Below is a small trained network, with its code and all its weights. Each question gives an input and a class and asks what happens when units are switched off, that is, made to give their printed mean instead of their output.

import numpy as np


def w(rows, s, z=0):
    codes = np.array(rows[::2]) - 128.0
    scale = np.full(codes.shape[1], s)
    scale[-1] = z or s
    return codes * scale


def f(y):
    return np.maximum(y, 0)


def log_softmax(a):
    a = a - a.max(-1, keepdims=True)
    return a - np.log(np.exp(a).sum(-1, keepdims=True))


def net(x, mask):
    res = np.array(x, float).reshape(1, 5) / 4 @ E
    y = f(res @ A[0][:, :-1].T + A[0][:, -1])
    res = res + np.where(mask, y, B[0][:, -1]) @ B[0][:, :-1]
    return log_softmax(res[-1] @ U[:, :-1].T + U[:, -1])


A, B = {}, {}
E = w([
[123,150,43,188,144,160,199,67,196,251,180],'x0',
[209,139,82,204,107,139,76,64,148,16,169],'x1',
[126,254,65,92,229,105,61,101,2,156,134],'x2',
[12,195,140,125,139,162,210,167,109,50,227],'x3',
[219,198,107,120,221,156,157,237,224,93,64],'x4',
],0.0077)
A[0] = w([
[112,94,187,99,147,124,121,153,91,56,137,60],'neuron 0',
[190,175,93,94,191,160,148,200,177,108,126,138],'neuron 1',
[127,122,44,188,122,196,178,76,197,228,194,90],'neuron 2',
[139,132,105,177,95,123,78,114,167,71,180,60],'neuron 3',
[156,141,128,128,201,162,170,161,181,100,91,62],'neuron 4',
[128,20,182,171,27,168,204,173,211,82,125,84],'neuron 5',
[168,109,155,98,108,77,111,120,79,79,68,90],'neuron 6',
[47,62,146,130,22,96,109,64,62,160,167,92],'neuron 7',
[228,67,111,123,116,91,55,109,151,195,43,193],'neuron 8',
[49,115,173,74,155,94,163,150,94,186,90,72],'neuron 9',
[96,65,155,159,96,115,138,61,51,145,169,87],'neuron 10',
[103,177,175,104,85,88,144,155,106,58,133,138],'neuron 11',
[76,123,111,157,115,104,106,59,52,130,157,91],'neuron 12',
[86,115,104,74,121,148,202,147,138,210,118,111],'neuron 13',
[47,142,149,170,114,155,183,116,110,92,238,106],'neuron 14',
[92,188,152,135,141,128,143,186,150,89,192,54],'neuron 15',
[196,152,54,197,95,153,112,84,116,95,132,191],'neuron 16',
[145,77,178,151,98,100,143,158,164,131,177,86],'neuron 17',
[115,157,53,143,136,155,183,111,135,192,162,84],'neuron 18',
[152,60,106,116,92,143,76,65,98,173,62,71],'neuron 19',
[206,124,100,191,125,107,103,89,111,72,174,32],'neuron 20',
[114,120,173,92,109,119,67,169,89,77,104,92],'neuron 21',
[105,173,139,89,122,129,169,154,141,87,185,58],'neuron 22',
[169,147,136,199,144,150,69,64,110,68,195,112],'neuron 23',
[113,119,158,51,109,107,175,163,98,219,53,105],'neuron 24',
[132,213,49,102,228,101,64,116,3,127,144,72],'neuron 25',
[63,160,150,121,150,178,163,136,120,81,173,250],'neuron 26',
[97,78,181,104,130,111,86,191,105,65,94,138],'neuron 27',
[162,142,128,114,205,141,186,182,172,90,58,75],'neuron 28',
],0.012,0.014)
B[0] = w([
[206,114,58,179,162,144,165,77,97,109,188,160],'neuron 0',
[212,155,102,27,32,123,128,163,158,158,111,210],'neuron 1',
[189,173,59,175,171,114,156,47,60,37,180,229],'neuron 2',
[151,31,204,101,146,191,133,206,107,87,161,154],'neuron 3',
[176,145,72,62,72,138,174,161,216,138,90,166],'neuron 4',
[45,196,155,81,223,219,99,115,188,209,168,245],'neuron 5',
[180,135,59,166,143,136,112,80,115,98,189,170],'neuron 6',
[186,192,59,28,42,140,197,185,196,134,46,231],'neuron 7',
[84,80,121,154,113,33,47,88,91,189,144,252],'neuron 8',
[137,41,196,102,126,209,114,179,106,92,188,184],'neuron 9',
[188,160,65,45,71,148,118,143,193,144,117,193],'neuron 10',
[161,132,111,122,128,109,85,100,99,116,170,179],'neuron 11',
[206,175,82,52,94,157,117,178,204,151,82,185],'neuron 12',
[156,77,182,112,134,160,107,135,107,81,197,190],'neuron 13',
[130,44,89,198,128,51,45,132,82,203,155,204],'neuron 14',
[134,50,85,194,144,70,66,149,135,184,136,159],'neuron 15',
[91,78,171,48,118,132,101,164,91,80,172,215],'neuron 16',
[93,147,126,94,178,191,95,120,186,162,121,167],'neuron 17',
[165,151,84,129,151,137,155,56,104,67,213,186],'neuron 18',
[147,86,84,155,137,63,33,143,115,190,160,179],'neuron 19',
[196,41,110,155,155,192,127,176,134,148,231,157],'neuron 20',
[184,150,67,169,166,152,142,81,111,64,170,176],'neuron 21',
[142,70,88,135,138,118,87,122,141,184,167,153],'neuron 22',
[131,49,201,74,124,185,109,164,139,86,140,186],'neuron 23',
[120,40,218,120,129,162,73,176,86,60,191,199],'neuron 24',
[51,181,150,107,238,208,130,117,222,202,116,248],'neuron 25',
[104,103,156,123,95,43,12,101,60,176,152,239],'neuron 26',
[185,160,78,93,170,114,122,58,117,65,174,198],'neuron 27',
[199,143,76,68,59,113,155,156,215,141,116,180],'neuron 28',
],0.011,0.019)
U = w([
[150,144,104,113,78,121,141,160,149,138,112,128],'0',
[124,95,118,143,131,66,102,125,124,168,128,43],'1',
[146,137,98,137,151,128,142,73,117,70,136,148],'2',
[91,160,138,124,177,167,130,129,148,167,123,125],'3',
[134,80,167,125,123,149,127,174,122,85,138,90],'4',
[100,143,158,106,104,79,101,109,107,125,125,212],'5',
[18,254,189,232,13,206,77,195,27,171,15,4],'6',
[31,236,234,56,44,59,247,219,2,186,16,4],'7',
],0.023,0.021)

Each question gives the input, the list of numbers given to net, and the class t.
The units are the neurons (one row each of A and B). Each row of codes is followed by its name. A weight is (code - 128) times the scale printed after its matrix; where a second scale follows, it is the last column's (A, B and U).
mask holds one flag per neuron, in row order. A switched-off neuron (its flag False) gives its mean, the last column of its row in B, instead of its output. The means were averaged over made-up inputs and are rounded, as every weight is.
A unit's drop is (log p(t) with every unit on - log p(t) with that unit switched off) / (log p(t) with every unit on - log p(t) with every unit switched off).
The circuit of an input: a set's keep is (log p(t) with only the set's units on - log p(t) with every unit switched off) / (log p(t) with every unit on - log p(t) with every unit switched off). Starting from the 12 units with the biggest drops (on a tie, the unit counted first), units are removed one at a time, each time the one whose removal leaves the highest keep (on an exact tie, the one counted first), for as long as the keep stays at least 0.8.
units of the circuit, in order: the units of the circuit, biggest drop first
unit that matters most: the unit with the biggest drop
top k neurons: the k neurons with the biggest drops, biggest first
drop of u: that unit's drop, to one decimal
input [2,-2,-6,1,-5], class 3: units of the circuit, in order -> neuron 5
input [5,7,1,1,-7], class 0: top 2 neurons -> neuron 7; neuron 12
input [-2,7,4,-6,6], class 4: top 2 neurons -> neuron 16; neuron 7
input [8,1,-8,2,2], class 2: top 2 neurons -> neuron 2; neuron 25
input [1,1,-7,-3,6], class 3: top 2 neurons -> neuron 5; neuron 7
input [5,8,2,-6,-5], class 4: top 2 neurons -> neuron 23; neuron 16
input [3,3,-3,1,0], class 5: top 3 neurons -> neuron 25; neuron 27; neuron 21
input [-4,-3,8,6,-3], class 3: top 2 neurons -> neuron 25; neuron 8
input [8,-4,-6,4,-8], class 0: top 4 neurons -> neuron 7; neuron 10; neuron 12; neuron 27
input [8,-1,-2,6,6], class 2: top 2 neurons -> neuron 2; neuron 18
input [6,-7,-3,4,2], class 4: top 3 neurons -> neuron 13; neuron 24; neuron 9
input [-8,-5,6,-3,-7], class 2: top 2 neurons -> neuron 21; neuron 27
input [0,4,3,-2,-2], class 4: top 3 neurons -> neuron 5; neuron 23; neuron 26
input [-5,5,-7,8,7], class 1: unit that matters most -> neuron 26
input [-3,7,-3,7,2], class 1: top 3 neurons -> neuron 14; neuron 26; neuron 15
input [5,-6,-3,1,-5], class 4: top 2 neurons -> neuron 13; neuron 24
input [-4,1,4,2,0], class 2: top 2 neurons -> neuron 5; neuron 21
input [-1,0,-7,-5,-2], class 3: drop of neuron 5 -> 1.7
input [8,8,-7,-6,-8], class 0: drop of neuron 12 -> 0.1
input [5,5,3,-2,7], class 0: units of the circuit, in order -> neuron 1
input [6,-3,-4,1,5], class 2: drop of neuron 7 -> 0.5
input [-8,-8,8,-7,5], class 2: drop of neuron 27 -> 1.2
